[ 220  240 -166   99  -89   78  -21 -107  138 -126  328  146 -124  259
  245   45   55   39  -98  180  -66 -561  -26  175  -90   31  -65 -177
  111   46  -75   33 -400 -351  257] -> 4
[-308  -28  194 -465  -56 -139 -430  -65 -460  524  -96   72  153  -23
 -505  -57 -189   71  126  385 -221  -66  177 -170   34 -452  187   91
  -13  157 -133 -199  157  150   63] -> 10
[-441 -118   16  -92 -291  457 -250  -76  -21  376 -258  172  106   24
 -550 -406 -235  -86  101  150 -277 -132  232 -298 -219  105  186  331
  217  -27  -70  -68   54  241  157] -> 5
[-207 -241 -211  117   45   16 -105   -5   50  334   -4  137  170 -222
 -576 -515 -102  226  136  107  -97  228 -177  125 -501 -188  172  -29
   99   51  400 -344  -13  -94 -409] -> 3
[  22 -160  -87  272 -282   71   75  -81  112   74  173  110  210  210
 -348 -362  163  159  260  497    2   65 -157   12 -148   98 -140  163
   11  107   17  -37   97    5 -562] -> 9
[ -60 -146  286   79  -82  228   60  127   12 -189 -122 -406  103  224
  174    6 -149 -112  -92 -129   91 -108   84 -473  159  198 -242  118
    6 -245  -12  205  215  232  576] -> 8
[ 192 -149   84   39  145 -702   93   34  -36 -645   94 -536 -317   24
  577  425  206  -19 -259  -81  489   92 -112  213  626  -86 -231 -297
 -280   33  172  430  314   -8 -275] -> 5
[-117 -117  -14 -290  -81 -116 -330 -162 -245   76  -62   -5   25  404
  -56 -150  -74  258  221  270  -33  172  159  141 -168 -161  265  153
 -298 -107    4   17  453   -2   84] -> 10
[ 288 -442  -15 -124  216 -184 -493    6  -40  -74   72 -142 -205  -46
  -68 -292  105  495  203  359   99  -60  180   59  601 -321  381 -516
 -188  172  106  301  526 -120 -286] -> 6
[ 164  257 -304 -169  256 -271 -137   29   12  224  272   46 -125  -24
    2  -50  -28  -72   24  156  183 -164   25  181   86  168  240 -255
  -42  131  157   68  -95 -224   42] -> 9
[-137 -120  -18    4 -124   58  -60 -169   31  342  116  109  141  102
  -68 -229   25   27  315  408  -73   26  132  375  337   62   78   83
   97  149 -123   52   25  201 -190] -> 8
[ -75 -150 -275  276  -28 -196   99   33   55  383   71 -128  -18 -269
 -302 -241  158 -109  154  -15   27  490 -489  631  -31   35  -73  148
  125    4  339   67 -181  -33 -870] -> 10
[ 147  224 -430   38  -40  -34   14  -18  135 -189  336  196 -265   12
  168   96   62  -22  -50  195  222 -279 -152  560 -188   16  -75 -205
  -78   -7  159 -204 -124 -345  154] -> 6
[ -45  212 -263 -222   13  -70 -192 -166  -28  398   81  206  -50   58
 -104 -104  -38  122  188  405   17 -369    2  266 -215 -168   50 -176
  -80  292 -104 -183  -83 -127   46] -> 4
[ 139  146  125  231 -173 -627  314  -85    1 -465  131 -340 -246  360
  303  146  296 -154 -193   53  401   -5  -45   82  632  228 -126 -118
  -78  224   33  435  131  -85 -393] -> 3
[  75  126 -325  -91   72 -279 -196 -148   29  -60  181  245  -90  167
 -157  -39   68  307    6  259   37 -363   98  232 -126 -288  173 -386
  -63  185 -145 -199 -175 -129   35] -> 0
[ 254  198 -388 -136  195 -134 -259  -76  183  132  191   73 -290   50
  100  -70   88  -17   37   82  173 -188   59   92  -76  196  269 -215
 -274  117  154  140    0 -185   24] -> 4
[-195  -38  -61 -173  218  -83 -209 -202  -88  605  219  -14   30  -63
 -286 -417 -129 -125  209  243 -151  -55  -80  153 -154 -143  -43  152
   77   44  252 -166   68  108 -328] -> 10
[-202   25 -436  -38   56 -370   65   85   89  643  157 -126   23   79
 -372 -677 -144 -324  160  270  375   66 -155   70   27  260   25   92
  -40  -44  431  -35    9   74 -338] -> 9
[ -46 -291  260  177 -155 -580  341   -8 -200 -103   70 -685   79  -49
  152   22  157  -86  -43  102  350  158 -351  164  525  -30  -43  -59
  -18  233  374  408 -164 -188 -555] -> 5
[-352  -14 -405 -126  298 -149   19  241  -87  899  248   16  107 -130
 -125 -215 -166  -76  169  247  -23  397 -163  501  283 -124  207   86
  300   22  405 -192  161  278 -544] -> 6
[  33 -296   17  -13  421  -47 -311  151   53 -302  108   54  103  -50
   -1   17  106  286   18 -103 -233  664   90   51  250 -285   62  -25
  202    1   -1   25  418  382 -465] -> 3
[ -32  -98  239   -7 -186 -215 -101   48 -240 -175  184 -384  105 -153
  311  310  275  360  -84   23  118  168    9  337  508 -425 -364 -475
 -222  403   -9   50  449   29 -150] -> 0
[  86   -6   22  107   44  228   -5   67  247  207  359 -177  -39  232
   27 -284   92 -201  142  -10 -133    3  -16   -2  344  353  103   86
  155  -67  357  398  120  290 -504] -> 5
[  41  178  -50  -18  -97  416  189  114  -53  421  376 -283  243  -59
  354  -68  120  -25  101   27 -116  205 -196  251 -236  246 -280    4
  -54  -55  375  228  -18  -19  -30] -> 8
[-235 -130 -120 -252  180 -196   27 -116 -166  230  -72 -339 -196  171
 -283 -118 -115 -169  260  -38   85  -55  -59   99  189   75  183  260
    6 -136   41  159   78  254 -450] -> 1
[ 286  232 -242  -20  211 -242  -59 -141  206 -173  271  -14 -261    1
  117   -6  111    4  -49  -54  175 -435   48  248  109  -45  244 -401
  -48  220  -48  194 -303 -288  -35] -> 6
[ 180  297  -41  196 -272 -144  100 -110  276 -108  241  218 -301  221
  248  -43  113 -323 -197  243  146 -452   55  -30  110  408   98  -40
 -138  115  117  200 -176 -258 -136] -> 4
[  79   58 -139   85 -170   73   79   30   79 -305  219   94 -135   88
  206  139   10  297  -42  346   86 -501  -81  215 -196 -201 -143 -398
  -71  141   -9 -291 -312 -322  416] -> 4
[  70 -397  227  163   46 -259  -28 -193  105   63  227 -469  -32  -98
 -137 -517  138 -512  179 -132  240  177  133   49  535  311  -39  211
   47  -16  344  385 -104  111 -325] -> 9
[ 174   60   46  -11   14  -28  184   34  118 -416  245 -602   70  210
  550  153  130 -138   -1 -101  308  -16 -237  146   -3  177 -458  -61
 -204 -168  188  349  -52  206  175] -> 7
[-234   17  355  -77  -66  334 -366 -243    4  418  -13  502   58   93
 -435 -172 -141 -206  -77  140 -516 -275  397 -811  -32   -7  613  482
  -40   93 -222 -137  245  268 -144] -> 7
[ 304   92  152  -59  173 -351  -86  156 -231 -283  162  -87 -103  -41
  424  353  354   99 -157  128   85  289   17   76  502  -39  237 -276
 -132   99  -25  132  205  121 -384] -> 1
[ 428 -282  234  346  158 -184 -154 -257  251 -658  -22 -356 -152 -348
  191  -27  329  132   -7 -362   94   35 -155  355   39 -214 -123 -350
   14  269  -50  309 -355 -304 -138] -> 10
[ 128  169 -190   37    4 -111 -136 -192  293 -222  165  266 -161  337
  -60 -207   57  120  -52   81  -23 -395   72   41 -229 -194   86 -211
  -53  262  -61  132   44 -257  -94] -> 5
[  40  270 -287 -307 -167  112 -189   53 -287  713  173 -196   89   26
  -78  -33  149 -120  105   98    1   91 -238  -22 -284  105   24  282
 -300 -140  190   64  105   14 -404] -> 2
[ -85   39 -282 -126  452 -661 -193   -4 -249  155  -38 -181    5 -291
  -40 -169  -50  145    9 -170  244  488 -103  791  297 -473  -43 -321
  226  110  -44 -163   41 -113   64] -> 7
[ 187  285 -271   29  -64  174  -26    6  225 -200  340  234  -67  183
   35  114  101   90  -55  233  -90 -364 -129   60 -162   46 -129 -115
  139   93  -19  -15 -173  -92 -199] -> 3
[ 117  234 -238  -49  -50  -14  115    0  -78 -182  340   -7  -93  100
  392  345  210  146  -34  197   99  -98   35  413  -63   13  -45 -200
  -71   25    0  -32 -112  -56   95] -> 5
[ 196  153  -89 -126  192 -300 -241   12   58 -137  138 -242 -198  -19
   54  231  201  104  -93 -340   73  314   50  145  534 -172  301 -140
 -134   71   25  520  469  202 -698] -> 2
[ 177 -418  -95  -73  182 -117 -274 -307  152 -241 -230 -214 -213   -5
 -268 -188   71  389  442   -7  150  -72  155  312  232   -6  342 -272
   96  156  104   56  -14   49 -196] -> 7
[-268 -314   30    6  -81  -54   38 -229   13  380   90 -220   96 -253
 -437 -326  -94  -36  258   -1  -38 -128  -90  310  220 -159  -46   -2
  173  171  237  -56 -246   35 -456] -> 1
[  22  223 -176 -246  -13 -499 -291  -61 -107  293  101  -71 -254 -104
  -80 -104  -81 -165 -134  400  236 -354  -58   75  112  -86  272 -187
 -131  162  153  -20 -359 -265  100] -> 8
[ -13 -578  340  172 -124 -166   55 -302  398 -159  -60  148  -27 -111
 -194 -484 -162 -263  160  146  -29 -537  214 -134    6  139  474   23
  137  201  313   62 -788 -296 -394] -> 2
[ 228  143 -210   95 -102 -448  -77 -179  139 -410  127 -152 -404  -75
   19   57  226  173 -157  133  350 -238  170   97  736  126  281 -452
  -30  432 -107  457   25 -292 -311] -> 10
[ -18  181  -75  -10   40   35  -11  -78   56  518  204   20  -57    3
  317  -42  -48 -334  -26  240  -18 -348  -51  119  -92  229  223  111
 -100   11  105  132 -293  -54   73] -> 7
[-115  101   17  -13 -500  240   -9 -115  -74  230   15  159  311   42
 -101 -257   56  175   98  273 -134  -95 -101  112 -731   38 -122   -2
 -148  103  180 -323 -242 -236  -41] -> 3
[-226 -384  460 -146 -174  152 -238 -279 -130  157  -82  378  268  101
 -556 -222 -235   71  275  420 -347 -326  272 -349 -310 -301   99  225
  -58   79 -115 -415  -91   28  245] -> 3
[  35  132 -133  -66  -74 -125  122  -26   74  -57  301   86  -70  118
  299  158  -10 -124  -33  232  145 -302   81  334  158  138   70 -139
  -82   13  116  178  -29  -83 -105] -> 1
[-166  -75  420  -31 -318  226 -183 -137 -101  -24  -91   58   29  188
 -318   12 -173   13   80  251 -160 -428  167 -336 -103 -243 -287  121
  -63   29 -271 -321   86  110  648] -> 1
[  73  186 -201   11 -114  -60  -84   63   42 -210  244  206 -104  -43
  -42   39   24  344  -66  207   32 -307  -77  461   87 -408 -167 -571
  178  291   41 -331  -99 -320  183] -> 10
[-413  -38 -120  100 -301  222  230  -80   95  425  224  149  277  362
  -10 -138  -63 -181  163  309  -36  152  225  -66 -120  339  103  553
  -56  -55   89 -100  222  365 -171] -> 5
[-166 -115   61 -248  188 -128 -425  -71 -273  422   85  -17  272  -89
   69 -108    7  337  150   79 -298  527  157  503   72 -279   65 -155
 -114   66   -1  101  383  181 -136] -> 7
[ 117  -57 -164 -176   96 -361 -340   80  -42  363  127   59 -139 -290
 -215  -92  -10 -241    0  232   99  -73  -82  137  415  104  288 -101
    4  120  269  163 -126 -196 -502] -> 7
[ -18  100 -169  -27   33  -88  -82 -166  135 -101   83  267  -72  109
  -79  -41  -11   31  -17  -99  -69 -141   47  206 -178   84  179 -106
  -54  140   23  -45 -136 -223  -54] -> 3
[  20 -173  149 -123  -51 -113  -13  -11 -167  128 -172 -820 -155 -187
  -33 -113  -70 -612 -206 -473  351  -31 -109 -598  318   63 -112  488
  -48 -328  264  510  -28  -22   85] -> 7
[  97  100 -253 -159  -83  -74  -33  -82   55   15  277 -177 -213  152
   65   31   52 -142   36   76  148 -387  -34  131   18  151  120  -38
 -197  -41  124  150 -373 -158    3] -> 8
[ -90  144 -159  -65  -83 -149  -55   48  178  366  338 -111  -31  134
   33 -209  -82 -363  -16  196  120 -311  -77   74  -44  102   67   66
  -76   15  321   97 -242   41 -235] -> 5
[ 193  275 -217 -115   26 -256  138  101 -303  240  209 -290   64 -323
   72  103  135   80 -103  -51  155  178 -451  332 -258 -121 -242 -256
  -65   48  377   12 -242 -480 -170] -> 1
[  90  341 -166 -111 -139 -206  -43  -21  -23  -35   72  -61 -138  176
  128  194   49 -214 -132   71  184 -226  -48   -5 -134  110    9  101
 -171  -69 -145   55 -238  -74   93] -> 1
[-209 -112 -126  136  326 -564   28    7  -96   73  181 -123   77 -102
  188   34   -6  191 -109  -61  143  521   39  734  603 -399 -154 -336
  269  305  125  138  447   -9  -82] -> 4
[ 129  107  -61   -6  -13 -275  -64  -80  122  -43  126   57 -126  159
 -152  -45   38  -76  -41  197   -6 -288 -146  -71 -122   39   67  -55
    2  106  126   20 -379 -141 -253] -> 7
[ 190  170  -48 -121   -8  -24  -51   -6  133   37  284  262 -182  173
  105  -24  -18 -154    4  292   22 -496   45  -97  -47  183  145 -153
 -137  100  233  -82 -183 -240   49] -> 3
[ 112  323   66  170  -38 -145   32   30  314   32  379  243 -209  360
  103 -180  -97 -194 -170  221  -72 -549   29  -66   51   92  204 -200
  -16   92  129    4 -295 -209  106] -> 6
[  57  217 -262 -120   -1  -70   37 -100   76   77  417  -60 -107 -175
  199   76   34 -301 -138  115  146 -466 -172  229  -53  134  -31 -102
  -13   81  305   53 -458 -219 -105] -> 5
[  49  266 -317  -72  -71 -151  -33 -107   63  243  334  254   28  216
 -125 -167   58 -142   26  210   22 -155  -83  312  -48   85  -28  -36
   26  148  144   49  -85 -239 -159] -> 6
[ -42  133  -30 -187 -289  216  139  -30 -226  357  128 -336  136 -201
   65  -33   78 -271   81   84  170 -177  -56  -70   96  122 -132  234
   63   35   56  -13 -242  -67  -84] -> 6
[ 107  190  243   59 -139  198   -1  -43  -51 -584  430    8   -9  228
  506  486  358  168 -256  -47 -153  126  198  -60  507    7  -73  -53
 -125  212 -168  263  710  147 -316] -> 6
[-130 -219 -130  -53  -62 -316 -460  -22  -83  212  -83  -52   32  290
 -416 -520 -120   63  -23  447   54   68  -28 -415 -244 -158  263  289
 -113 -180  137  -87  237   89 -272] -> 10
[ 247  170 -189 -147  141   -4 -170 -168  287 -271  370  188 -264  126
   52  -20   34  -89  -49   31  102 -736  260 -212  134   27  267 -272
 -198  177 -140   54 -142 -147   65] -> 1
[-102 -459  -78  -28  245 -120 -255 -298  178 -132 -228   70 -177 -111
 -427 -380 -152   66  306    8  -50 -142   91  335  -69 -202  122  -42
  295   83  -12 -118 -357  -13  -22] -> 4
[ -75  415 -188 -291 -194   22   94   55 -301  499  129 -213  135 -228
  177  -78   72 -268 -153  -34  115  125 -206  -58  -37  121  -71  160
  -71   82  175  142 -115 -241 -189] -> 4
